Each row has a name. After each piece below comes the name of the row it's from, unless a question asks for something else. Each question is about the rows just above it.

[ 3.40 -0.34 -5.33  4.41  3.40 -1.52  3.14]  K130
[ 3.35  0.13  3.34  6.02  3.74 -2.77 -5.56]  K24
[-1.23  8.33 -4.48  1.92 -6.11  3.26 -6.28]  K393
[ 3.88  3.35  0.13 -3.65  6.01  7.88 -3.98]  K888
Shuffled K24 with one entry gone: [ 0.13 -2.77 -5.56  6.02  3.34  3.74], missing : [3.35]
Where do [ 3.35  0.13 -3.65  6.01] appear? : K888
asked: [-3.65  6.01] : K888
Which row holds [ 0.13  3.34  6.02  3.74 -2.77]? : K24
Which row holds [ 3.40 -0.34 -5.33  4.41  3.40 -1.52]? : K130

[ 0.34  3.64 -3.65 -5.08  0.08  5.84  1.36]  K612
[-0.71  1.47  4.35  5.50  0.03 -2.88 -4.37]  K116
[ 0.37 -5.05  0.92 -3.72  0.46 -1.82  3.69]  K521
[ 0.29 -4.65  0.82 -3.68  0.41 -1.60  3.40]  K570
[-0.94  2.32  5.04  9.57  0.68 -4.11 -5.07]  K402
[ 1.01  3.31  3.22  2.90  0.02  0.93 -3.11]  K6
[-0.47 -1.84 -6.51  3.32  1.82 -0.66  3.33]  K50
The row with [ 3.32  1.82 -0.66] is : K50
asked: [5.50 0.03] : K116
Which entry of K50 is missing from [ 3.32 -0.66 -0.47  1.82  3.33 -6.51]? : [-1.84]
Which entry of K50 is missing from [-1.84  1.82  3.33 -0.66 -0.47 -6.51]? : [3.32]
The row with [ 0.92 -3.72  0.46 -1.82  3.69] is : K521

[-4.70  1.96  1.97 -9.02 -4.12  8.28 -2.78] = K912
[ 2.80 -4.70  1.97 -9.02 -4.12  5.18  5.19] = K534
[-2.89  3.59 -8.38  5.19  5.18  2.93 -1.35] = K985
K534 without one entry, shuffled: [-9.02 -4.70  5.18  2.80 -4.12  1.97]. Gone: : [5.19]
asked: [ 1.97 -9.02 -4.12  5.18  5.19] : K534
Which entry of K912 is missing from [ 1.96 -9.02 -4.12 -4.70  8.28 -2.78]? : [1.97]
asked: [-4.70  1.96  1.97 -9.02 -4.12] : K912
Shuffled K985 with one entry gone: [-1.35  5.18 -8.38 -2.89  2.93  3.59], missing : [5.19]

[1.14 1.53 5.76 1.54 1.95] : K248
[1.53 1.52 5.76 1.54 1.95] : K406
[ 0.00  4.73  4.73  4.72 -1.37] : K698
The row with [1.53 5.76 1.54] is : K248
asked: [1.14 1.53] : K248
K406 without one entry, shuffled: [1.54 5.76 1.53 1.95]. Gone: : [1.52]
Which entry of K406 is missing from [1.52 5.76 1.53 1.95]? : [1.54]
[1.14 1.53 5.76 1.54 1.95] is in which row? : K248
K248 without one entry, shuffled: [1.53 1.14 5.76 1.95]. Gone: : [1.54]
Which entry of K406 is missing from [1.54 1.52 5.76 1.95]? : [1.53]

